Below are the code and all the weights of a small trained network. Each question names an input and a class and asks about switching units off, where a switched-off unit gives its printed mean instead of its output.

import numpy as np


def w(rows, s, z=0):
    codes = np.array(rows[::2]) - 128.0
    scale = np.full(codes.shape[1], s)
    scale[-1] = z or s
    return codes * scale


def f(y):
    return np.maximum(y, 0)


def log_softmax(a):
    a = a - a.max(-1, keepdims=True)
    return a - np.log(np.exp(a).sum(-1, keepdims=True))


def net(x, mask):
    res = np.array(x, float).reshape(1, 8) / 4 @ E
    y = f(res @ A[0][:, :-1].T + A[0][:, -1])
    res = res + np.where(mask, y, B[0][:, -1]) @ B[0][:, :-1]
    return log_softmax(res[-1] @ U[:, :-1].T + U[:, -1])


A, B = {}, {}
E = w([
[105,165,93,1],'x0',
[129,128,129,127],'x1',
[139,125,137,122],'x2',
[119,130,120,132],'x3',
[20,30,193,103],'x4',
[129,128,128,127],'x5',
[62,239,229,154],'x6',
[133,127,131,127],'x7',
],0.0087)
A[0] = w([
[218,178,51,170,47],'N0',
[139,158,116,21,112],'N1',
[152,87,88,43,161],'N2',
[159,89,147,218,161],'N3',
[196,68,153,106,6],'N4',
[133,100,163,123,107],'N5',
[164,90,88,63,147],'N6',
[150,107,114,234,138],'N7',
[72,39,182,118,95],'N8',
[212,11,76,93,57],'N9',
[58,11,150,124,32],'N10',
[236,167,118,164,72],'N11',
[182,207,101,145,83],'N12',
[144,73,147,220,174],'N13',
[158,29,44,128,29],'N14',
[96,238,254,121,153],'N15',
[93,160,86,27,222],'N16',
[146,91,133,187,166],'N17',
[166,35,63,149,111],'N18',
[112,42,225,99,49],'N19',
[170,110,145,215,177],'N20',
[127,140,90,49,124],'N21',
[155,46,53,147,121],'N22',
],0.0097,0.0014)
B[0] = w([
[140,101,30,99,228],'N0',
[31,212,185,92,193],'N1',
[167,139,163,145,201],'N2',
[44,165,210,65,199],'N3',
[130,134,98,153,165],'N4',
[145,121,110,103,147],'N5',
[125,133,147,171,195],'N6',
[66,148,157,93,201],'N7',
[147,99,27,56,205],'N8',
[146,107,159,170,244],'N9',
[153,97,40,97,214],'N10',
[141,129,60,85,212],'N11',
[183,61,72,93,200],'N12',
[49,176,186,56,203],'N13',
[170,90,171,177,227],'N14',
[200,27,139,255,254],'N15',
[96,186,198,124,206],'N16',
[93,181,176,102,178],'N17',
[149,145,158,191,222],'N18',
[146,107,79,102,196],'N19',
[84,197,159,60,199],'N20',
[68,197,167,77,183],'N21',
[145,135,167,186,218],'N22',
],0.0087,0.0096)
U = w([
[77,196,208,72,254],'0',
[156,93,165,253,120],'1',
[140,102,13,69,22],'2',
],0.018,0.00088)

Each question gives the input, the list of numbers given to net, and the class t.
The units are the neurons (one row each of A and B). Each row of codes is followed by its name. A weight is (code - 128) times the scale printed after its matrix; where a second scale follows, it is the last column's (A, B and U).
mask holds one flag per neuron, in row order. A switched-off neuron (its flag False) gives its mean, the last column of its row in B, instead of its output. The means were averaged over made-up inputs and are rounded, as every weight is.
A unit's drop is (log p(t) with every unit on - log p(t) with that unit switched off) / (log p(t) with every unit on - log p(t) with every unit switched off).
most important unit: the unit with the biggest drop
top k neurons: the k neurons with the biggest drops, biggest first
drop when u is switched off: that unit's drop, to one decimal
input [7,6,-4,-5,1,-1,-6,-3], class 0: most important unit : N15
input [-6,6,-5,5,-1,7,6,-6], class 0: top 2 neurons : N20, N3
input [-3,-6,-7,6,6,-5,-5,-5], class 2: top 2 neurons : N8, N10
input [-8,4,-7,2,-1,-1,-8,8], class 0: top 2 neurons : N13, N3
input [-6,8,-6,-4,-8,-2,-5,0], class 2: top 2 neurons : N0, N11
input [-4,7,-2,0,5,3,5,3], class 1: top 4 neurons : N15, N0, N11, N12
input [-4,-8,-1,1,5,-7,2,6], class 2: top 2 neurons : N8, N10
input [-5,-6,-3,-5,8,-8,-2,4], class 2: top 2 neurons : N10, N8
input [-6,-4,7,4,-8,7,3,5], class 2: top 2 neurons : N0, N12
input [6,3,-2,-2,5,2,-7,-2], class 1: top 2 neurons : N14, N9
input [8,4,-4,-7,7,-3,-6,0], class 0: top 2 neurons : N16, N1
input [6,6,4,-7,5,-6,-4,-2], class 0: top 3 neurons : N16, N1, N15
input [-1,4,2,6,6,5,-7,0], class 1: drop when N14 is switched off : 0.4
input [-1,8,-2,0,-8,-1,7,-7], class 2: drop when N9 is switched off : 0.1
input [-2,-7,2,-1,6,-1,4,2], class 2: drop when N8 is switched off : 0.2
input [6,1,5,-7,6,-1,7,1], class 1: top neuron : N15
